Here is a tiny trained network, its code and every weight. The questions are about switching its units off for an input and a class, where a switched-off unit gives its printed mean instead of its output.

import numpy as np


def w(rows, s, z=0):
    codes = np.array(rows[::2]) - 128.0
    scale = np.full(codes.shape[1], s)
    scale[-1] = z or s
    return codes * scale


def f(y):
    return np.maximum(y, 0)


def log_softmax(a):
    a = a - a.max(-1, keepdims=True)
    return a - np.log(np.exp(a).sum(-1, keepdims=True))


def net(x, mask):
    res = np.array(x, float).reshape(1, 8) / 4 @ E
    y = f(res @ A[0][:, :-1].T + A[0][:, -1])
    res = res + np.where(mask, y, B[0][:, -1]) @ B[0][:, :-1]
    return log_softmax(res[-1] @ U[:, :-1].T + U[:, -1])


A, B = {}, {}
E = w([
[58,47,254,207,58,187,131],'x0',
[137,108,127,126,126,108,125],'x1',
[36,36,104,92,238,165,219],'x2',
[107,138,108,153,117,147,138],'x3',
[155,97,142,119,146,100,115],'x4',
[212,86,89,16,28,250,131],'x5',
[153,120,155,97,149,109,117],'x6',
[116,137,114,140,117,142,136],'x7',
],0.0084)
A[0] = w([
[105,19,77,40,139,202,196,94],'N0',
[81,104,214,192,122,157,158,172],'N1',
[223,138,112,116,68,156,75,150],'N2',
[71,82,221,126,80,158,65,254],'N3',
[17,146,125,129,254,114,158,167],'N4',
[140,141,105,114,182,78,156,228],'N5',
[77,29,207,198,169,141,144,140],'N6',
[46,70,205,139,188,70,190,120],'N7',
[101,207,165,192,109,28,67,184],'N8',
],0.0067,0.0033)
B[0] = w([
[231,254,178,184,178,90,233,229],'N0',
[118,164,166,106,17,66,128,225],'N1',
[65,150,99,115,52,197,41,219],'N2',
[111,85,251,124,64,149,165,235],'N3',
[86,97,23,73,162,120,125,254],'N4',
[146,160,48,172,175,114,134,191],'N5',
[46,203,118,79,42,68,136,245],'N6',
[18,141,113,63,87,100,77,245],'N7',
[183,181,183,199,196,15,207,220],'N8',
],0.0073,0.0095)
U = w([
[215,207,99,220,208,106,175,215],'0',
[97,173,62,49,47,114,50,204],'1',
[144,157,227,190,120,96,220,93],'2',
[128,30,194,195,53,224,50,52],'3',
[85,78,2,125,215,106,108,4],'4',
],0.007,0.0027)

Each question gives the input, the list of numbers given to net, and the class t.
The units are the neurons (one row each of A and B). Each row of codes is followed by its name. A weight is (code - 128) times the scale printed after its matrix; where a second scale follows, it is the last column's (A, B and U).
mask holds one flag per neuron, in row order. A switched-off neuron (its flag False) gives its mean, the last column of its row in B, instead of its output. The means were averaged over made-up inputs and are rounded, as every weight is.
A unit's drop is (log p(t) with every unit on - log p(t) with that unit switched off) / (log p(t) with every unit on - log p(t) with every unit switched off).
The circuit of an input: a set's keep is (log p(t) with only the set's units on - log p(t) with every unit switched off) / (log p(t) with every unit on - log p(t) with every unit switched off). Starting from all 9 units, units are removed one at a time, each time the one whose removal leaves the highest keep (on an exact tie, the one counted first), for as long as the keep stays at least 0.8.
circuit, biggest first: the units of the circuit, biggest drop first
top k neurons: the k neurons with the biggest drops, biggest first
drop of u: that unit's drop, to one decimal
input [8,-7,2,-5,0,-1,1,-5], class 1: top 3 neurons -> N6, N7, N8
input [-3,4,-8,6,-1,0,-2,5], class 0: circuit, biggest first -> N8
input [-5,2,1,1,0,0,1,-7], class 4: top 2 neurons -> N0, N8
input [-6,3,-8,0,-3,0,8,3], class 0: top 2 neurons -> N8, N7
input [-1,-7,6,-1,0,-1,-6,2], class 4: circuit, biggest first -> N4, N3
input [-5,-6,2,3,-5,-3,6,5], class 4: top 2 neurons -> N0, N4
input [1,2,-6,-2,3,-2,-8,0], class 2: top 4 neurons -> N8, N4, N5, N0
input [7,2,3,-3,1,-2,-7,-5], class 1: circuit, biggest first -> N6, N7
input [5,-5,0,-5,8,7,-3,-5], class 3: circuit, biggest first -> N8, N3
input [0,-7,4,6,-8,2,-8,-3], class 0: top 3 neurons -> N0, N7, N3
input [2,4,7,0,0,-4,-2,7], class 1: top 2 neurons -> N6, N7
input [-6,6,-3,3,-3,0,0,-8], class 0: top 4 neurons -> N7, N6, N4, N1
input [-6,-6,1,-1,-8,3,3,6], class 0: circuit, biggest first -> N7, N6
input [-2,-8,7,8,-7,-3,2,-3], class 4: circuit, biggest first -> N4
input [3,2,1,-3,4,-3,-4,-5], class 1: top 3 neurons -> N0, N7, N6
input [5,4,6,-6,-4,5,8,5], class 2: drop of N0 -> 0.7
input [2,6,4,6,-3,-8,-7,2], class 1: drop of N6 -> 0.3
input [-2,6,4,5,8,5,4,-7], class 0: drop of N0 -> 0.2
